Below is a small trained network, with its code and all its weights. Each question gives an input and a class and asks what happens when units are switched off, that is, made to give their printed mean instead of their output.

import numpy as np


def w(rows, s, z=0):
    codes = np.array(rows[::2]) - 128.0
    scale = np.full(codes.shape[1], s)
    scale[-1] = z or s
    return codes * scale


def f(y):
    return np.maximum(y, 0)


def log_softmax(a):
    a = a - a.max(-1, keepdims=True)
    return a - np.log(np.exp(a).sum(-1, keepdims=True))


def net(x, mask):
    res = np.array(x, float).reshape(1, 3) / 4 @ E
    y = f(res @ A[0][:, :-1].T + A[0][:, -1])
    res = res + np.where(mask, y, B[0][:, -1]) @ B[0][:, :-1]
    return log_softmax(res[-1] @ U[:, :-1].T + U[:, -1])


A, B = {}, {}
E = w([
[215,12,180],'x0',
[179,219,234],'x1',
[223,166,35],'x2',
],0.011)
A[0] = w([
[95,236,130,78],'N0',
[164,123,176,59],'N1',
[54,109,204,82],'N2',
[162,49,126,66],'N3',
[239,196,108,92],'N4',
[209,141,57,112],'N5',
[66,205,66,35],'N6',
[227,236,225,20],'N7',
[150,93,130,249],'N8',
[207,177,72,68],'N9',
[220,91,169,141],'N10',
[211,64,161,39],'N11',
[63,119,206,70],'N12',
[80,48,59,5],'N13',
[196,75,177,58],'N14',
[115,88,9,162],'N15',
],0.015,0.012)
B[0] = w([
[86,152,66,215],'N0',
[142,115,92,155],'N1',
[141,57,140,205],'N2',
[119,127,82,187],'N3',
[132,58,173,226],'N4',
[95,74,169,214],'N5',
[84,136,51,195],'N6',
[252,152,108,248],'N7',
[114,183,135,240],'N8',
[70,62,150,199],'N9',
[78,173,99,231],'N10',
[83,123,67,198],'N11',
[138,39,144,195],'N12',
[223,142,100,186],'N13',
[80,134,71,195],'N14',
[193,134,157,245],'N15',
],0.016,0.014)
U = w([
[84,144,37,112],'0',
[240,128,125,136],'1',
[117,5,182,97],'2',
[114,188,188,252],'3',
[69,162,211,105],'4',
[90,200,221,103],'5',
[92,206,215,103],'6',
],0.012,0.028)

Each question gives the input, the list of numbers given to net, and the class t.
The units are the neurons (one row each of A and B). Each row of codes is followed by its name. A weight is (code - 128) times the scale printed after its matrix; where a second scale follows, it is the last column's (A, B and U).
mask holds one flag per neuron, in row order. A switched-off neuron (its flag False) gives its mean, the last column of its row in B, instead of its output. The means were averaged over made-up inputs and are rounded, as every weight is.
A unit's drop is (log p(t) with every unit on - log p(t) with that unit switched off) / (log p(t) with every unit on - log p(t) with every unit switched off).
The circuit of an input: a set's keep is (log p(t) with only the set's units on - log p(t) with every unit switched off) / (log p(t) with every unit on - log p(t) with every unit switched off). Starting from the 12 units with the biggest drops (on a tie, the unit counted first), units are removed one at a time, each time the one whose removal leaves the highest keep (on an exact tie, the one counted first), for as long as the keep stays at least 0.8.
circuit, biggest first: the units of the circuit, biggest drop first
most important unit: the unit with the biggest drop
k most important neurons: the k neurons with the biggest drops, biggest first
drop of u: that unit's drop, to one decimal
input [1,-6,-5], class 1: circuit, biggest first	N13
input [-6,4,-5], class 0: 2 most important neurons	N0, N4
input [-3,7,8], class 2: 2 most important neurons	N9, N4
input [7,7,2], class 0: 4 most important neurons	N10, N14, N11, N15
input [-3,-1,0], class 3: 2 most important neurons	N11, N14
input [2,5,-5], class 1: 3 most important neurons	N7, N9, N5
input [-3,5,7], class 2: 3 most important neurons	N9, N4, N5
input [-2,1,3], class 3: 2 most important neurons	N12, N2
input [5,2,5], class 0: 2 most important neurons	N10, N11
input [5,-1,5], class 0: 3 most important neurons	N10, N11, N12
input [-1,3,-1], class 3: 2 most important neurons	N13, N15
input [7,6,7], class 0: 3 most important neurons	N10, N11, N14
input [-3,-4,0], class 1: 2 most important neurons	N15, N10
input [-4,-7,-1], class 1: most important unit	N15
input [5,1,8], class 2: 2 most important neurons	N4, N5
input [-4,-5,-6], class 2: 3 most important neurons	N7, N2, N12
input [7,5,7], class 0: drop of N10	1.1
input [3,2,5], class 2: drop of N4	0.4
input [4,4,-4], class 0: drop of N11	0.2
input [3,-2,2], class 3: drop of N7	0.2
input [-2,7,8], class 2: circuit, biggest first	N4
